Below is a small trained network, with its code and all its weights. Each question gives an input and a target symbol and asks what happens when units are switched off, that is, made to give their printed mean instead of their output.

import numpy as np


def w(rows, s, z=0):
    codes = np.array(rows[::2]) - 128.0
    scale = np.full(codes.shape[1], s)
    scale[-1] = z or s
    return codes * scale


def f(y):
    return np.maximum(y, 0)


def softmax(a):
    e = np.exp(a - a.max(-1, keepdims=True))
    return e / e.sum(-1, keepdims=True)


def log_softmax(a):
    a = a - a.max(-1, keepdims=True)
    return a - np.log(np.exp(a).sum(-1, keepdims=True))


def net(x, mask):
    ids = ['ΓΔΘΞΣΨαβζηλμπφω'.index(c) for c in x.split()]
    T = len(ids)
    res = E[ids] + P[:T]
    u = 0
    for l in range(2):
        r = res
        for j in range(3):
            rows = slice(3 * j, 3 * j + 3)
            q, k, v = (r @ M[l][rows].T for M in (Q, K, V))
            z = softmax(np.where(np.tri(T) > 0, q @ k.T / 3**0.5, -1e9)) @ v
            o = O[l][rows]
            res = res + np.where(mask[u + j], z, o[:, -1]) @ o[:, :-1]
        u += 3
        y = f(res @ A[l][:, :-1].T + A[l][:, -1])
        res = res + np.where(mask[u : u + 4], y, B[l][:, -1]) @ B[l][:, :-1]
        u += 4
    return log_softmax(res[-1] @ U[:, :-1].T + U[:, -1])


Q, K, V, O, A, B = {}, {}, {}, {}, {}, {}
E = w([
[125,146,188,128,49,161],'Γ',
[70,138,75,170,167,130],'Δ',
[92,73,174,60,108,138],'Θ',
[106,230,73,103,108,162],'Ξ',
[68,71,124,145,155,121],'Σ',
[95,104,104,56,163,161],'Ψ',
[88,80,27,95,63,128],'α',
[124,146,90,122,139,190],'β',
[41,140,148,124,155,95],'ζ',
[96,207,31,183,135,158],'η',
[222,234,141,116,139,7],'λ',
[131,83,147,129,117,187],'μ',
[96,184,159,56,104,149],'π',
[61,176,43,78,181,137],'φ',
[139,181,122,59,101,202],'ω',
],0.02)
P = w([
[2,163,106,151,60,181],'0',
[45,148,126,141,116,167],'1',
[65,143,132,137,114,161],'2',
[82,141,132,136,118,151],'3',
[97,134,133,132,115,142],'4',
[111,128,134,134,115,131],'5',
[123,123,125,133,117,122],'6',
[136,119,124,129,118,113],'7',
[150,112,118,126,115,100],'8',
[162,105,117,128,115,89],'9',
],0.0092)
Q[0] = w([
[170,107,110,136,133,121],'0.h0',
[92,153,137,155,102,138],'0.h0',
[237,147,141,126,165,5],'0.h0',
[112,112,109,97,162,123],'0.h1',
[63,64,92,105,93,146],'0.h1',
[137,106,143,155,118,81],'0.h1',
[108,176,104,162,149,73],'0.h2',
[93,163,191,158,128,111],'0.h2',
[149,166,142,83,68,162],'0.h2',
],0.016)
K[0] = w([
[108,137,157,106,164,144],'0.h0',
[142,120,122,78,119,96],'0.h0',
[15,125,143,137,118,246],'0.h0',
[138,148,115,82,145,78],'0.h1',
[244,129,125,125,163,41],'0.h1',
[115,124,123,132,72,98],'0.h1',
[52,161,118,117,133,197],'0.h2',
[73,204,199,124,67,109],'0.h2',
[196,185,82,90,44,92],'0.h2',
],0.013)
V[0] = w([
[148,83,39,116,97,95],'0.h0',
[173,131,142,117,70,23],'0.h0',
[65,184,110,90,114,3],'0.h0',
[134,87,64,104,67,82],'0.h1',
[38,122,85,76,204,190],'0.h1',
[152,123,78,73,186,108],'0.h1',
[200,154,102,105,128,177],'0.h2',
[108,110,69,226,91,199],'0.h2',
[176,136,141,140,119,157],'0.h2',
],0.007)
O[0] = w([
[232,99,65,96,175,80,225],'0.h0',
[150,166,180,136,122,57,128],'0.h0',
[109,143,93,115,181,3,254],'0.h0',
[188,112,105,112,189,79,188],'0.h1',
[98,90,93,96,192,129,238],'0.h1',
[113,199,96,118,177,152,94],'0.h1',
[76,147,143,120,179,135,82],'0.h2',
[152,106,193,84,92,163,247],'0.h2',
[105,146,146,127,144,87,65],'0.h2',
],0.0074,0.0052)
A[0] = w([
[77,27,244,48,199,97,32],'0.n0',
[255,105,239,177,35,140,76],'0.n1',
[163,217,94,118,161,183,218],'0.n2',
[147,35,147,161,195,198,253],'0.n3',
],0.0057,0.0037)
B[0] = w([
[45,131,150,96,194,28,180],'0.n0',
[136,106,86,183,103,1,195],'0.n1',
[206,188,168,165,97,134,202],'0.n2',
[141,99,135,205,195,144,253],'0.n3',
],0.0079,0.004)
Q[1] = w([
[152,197,156,98,140,116],'1.h0',
[130,155,108,67,139,112],'1.h0',
[123,138,196,111,100,182],'1.h0',
[106,125,91,80,90,122],'1.h1',
[97,63,129,86,141,155],'1.h1',
[120,94,138,154,130,89],'1.h1',
[157,208,247,188,173,118],'1.h2',
[83,113,106,122,58,167],'1.h2',
[109,140,87,49,60,166],'1.h2',
],0.015)
K[1] = w([
[123,164,85,79,86,121],'1.h0',
[177,155,113,77,134,91],'1.h0',
[47,146,127,115,100,170],'1.h0',
[133,151,97,73,83,89],'1.h1',
[94,53,110,104,149,146],'1.h1',
[109,88,131,168,125,75],'1.h1',
[8,139,112,136,64,196],'1.h2',
[164,144,194,164,191,108],'1.h2',
[203,198,181,118,169,102],'1.h2',
],0.013)
V[1] = w([
[68,83,85,60,4,159],'1.h0',
[73,120,48,190,129,119],'1.h0',
[148,151,82,111,150,179],'1.h0',
[46,177,112,130,150,79],'1.h1',
[144,157,199,199,83,81],'1.h1',
[124,68,101,107,93,82],'1.h1',
[63,76,114,251,96,23],'1.h2',
[81,126,172,13,155,90],'1.h2',
[97,254,128,104,136,114],'1.h2',
],0.0094)
O[1] = w([
[199,213,106,53,107,50,202],'1.h0',
[108,135,30,108,184,79,213],'1.h0',
[103,137,139,147,130,114,135],'1.h0',
[241,93,112,138,84,180,181],'1.h1',
[160,70,82,111,236,154,30],'1.h1',
[83,206,145,135,146,224,254],'1.h1',
[9,112,122,189,81,117,186],'1.h2',
[55,107,202,37,151,86,175],'1.h2',
[172,193,192,157,254,79,34],'1.h2',
],0.0073,0.0076)
A[1] = w([
[127,138,89,17,147,243,65],'1.n0',
[39,56,89,27,73,86,7],'1.n1',
[69,37,140,111,177,99,64],'1.n2',
[79,1,201,90,56,204,101],'1.n3',
],0.0076,0.011)
B[1] = w([
[147,68,199,72,238,255,167],'1.n0',
[203,43,159,206,171,54,251],'1.n1',
[197,182,66,140,71,110,162],'1.n2',
[193,176,167,231,197,96,186],'1.n3',
],0.0087,0.013)
U = w([
[134,104,189,120,144,87,82],'Γ',
[71,150,76,99,223,117,134],'Δ',
[59,59,157,96,208,162,157],'Θ',
[21,100,56,151,164,159,142],'Ξ',
[131,168,165,149,4,106,162],'Σ',
[144,184,28,153,104,129,81],'Ψ',
[112,125,128,122,94,226,243],'α',
[151,106,174,170,106,192,142],'β',
[92,163,181,93,145,109,148],'ζ',
[192,73,84,95,110,117,145],'η',
[27,139,119,120,171,50,144],'λ',
[176,123,157,104,129,168,124],'μ',
[172,184,102,126,140,90,73],'π',
[131,124,122,126,155,134,95],'φ',
[128,106,49,162,210,107,9],'ω',
],0.011,0.013)

Each question gives the input, a string of symbols that net reads in full, and the target symbol t.
The units are the heads (3 rows each of Q, K, V and O) and the neurons (one row each of A and B). Each row of codes is followed by its name. A weight is (code - 128) times the scale printed after its matrix; where a second scale follows, it is the last column's (O, A, B and U).
mask holds one flag per unit, layer by layer, with each layer's heads first. A switched-off unit (its flag False) gives its mean, the last column of its rows in O or B, instead of its output. The means were averaged over made-up inputs and are rounded, as every weight is.
A unit's drop is (log p(t) with every unit on - log p(t) with that unit switched off) / (log p(t) with every unit on - log p(t) with every unit switched off).
The circuit of an input: a set's keep is (log p(t) with only the set's units on - log p(t) with every unit switched off) / (log p(t) with every unit on - log p(t) with every unit switched off). Starting from the 12 units with the biggest drops (on a tie, the unit counted first), units are removed one at a time, each time the one whose removal leaves the highest keep (on an exact tie, the one counted first), for as long as the keep stays at least 0.8.
circuit, biggest first: the units of the circuit, biggest drop first
k most important neurons: the k neurons with the biggest drops, biggest first
top k neurons in layer l: the k neurons of layer l with the biggest drops, biggest first
input ζ α φ α, target Δ: circuit, biggest first : [0.n2 1.h2 0.h1]
input α Ξ Δ Γ α α Δ α, target Ξ: circuit, biggest first : [1.h0 1.h2]
input Ξ Ψ Ψ Γ Ψ π Ψ Ψ Δ, target Ξ: 2 most important neurons : [0.n3 1.n1]
input α α ω φ β π Σ, target ω: top 3 neurons in layer 1 : [1.n3 1.n1 1.n2]
input Θ Σ β, target α: top 2 neurons in layer 1 : [1.n1 1.n0]
input φ β α Γ α Θ α, target Γ: circuit, biggest first : [1.h2 1.n1 0.n0]
input β Γ π Γ β, target Σ: circuit, biggest first : [1.h1 0.h0 1.h0]
input η η Δ Γ Δ α α Γ Ψ, target Θ: circuit, biggest first : [1.n0 1.h2]
input α Γ α Ξ Ψ, target Θ: 2 most important neurons : [1.n0 0.n3]
input ζ ζ λ Θ Γ Θ Γ, target λ: circuit, biggest first : [1.h2 0.h0]
input Γ α Δ β α α ζ α Γ, target η: circuit, biggest first : [0.n1 1.h1 0.h1 0.h0]
input Γ Γ ζ α ζ α Γ α, target Σ: 2 most important neurons : [0.n1 1.n0]
input α ω Θ Θ λ ζ α Θ, target β: most important neuron : [1.n3]
input π Δ α Γ α ω α, target μ: 2 most important neurons : [0.n2 1.n0]
input ζ Σ α ω α, target μ: most important neuron : [1.n0]
input β ζ α ζ, target η: 2 most important neurons : [0.n0 1.n1]
input μ α β α α Ξ, target π: circuit, biggest first : [1.h2 0.n3]
input φ Δ α Ψ ζ Ξ, target π: 2 most important neurons : [0.n2 1.n0]
input Γ λ α Ψ α α, target Ξ: circuit, biggest first : [0.n1 0.h1 1.h2 1.h0]
input β Σ ω ζ α λ, target η: 2 most important neurons : [1.n3 0.n3]
input α λ μ, target β: most important neuron : [1.n3]
input α Σ Ψ α, target ω: 4 most important neurons : [1.n1 1.n3 0.n3 0.n0]
input β λ Ψ α Γ, target η: circuit, biggest first : [1.h1 0.h0 1.h2]
input Γ Δ η Θ Γ μ Γ α Σ, target ω: circuit, biggest first : [1.n3 0.n3 1.h0 1.n2]
input Ψ η ζ α η ω ω η α, target Ψ: 3 most important neurons : [0.n2 1.n1 1.n0]
input π β μ, target β: 3 most important neurons : [0.n3 1.n3 0.n0]
input Δ Ψ β β μ Σ α Γ Θ, target Γ: 2 most important neurons : [1.n1 1.n3]
input α α λ α, target β: circuit, biggest first : [1.h0 1.n3]
input η α α β α, target α: 2 most important neurons : [0.n2 1.n1]
input Ψ α Σ α Ψ π π ζ α, target Θ: top 2 neurons in layer 1 : [1.n0 1.n2]
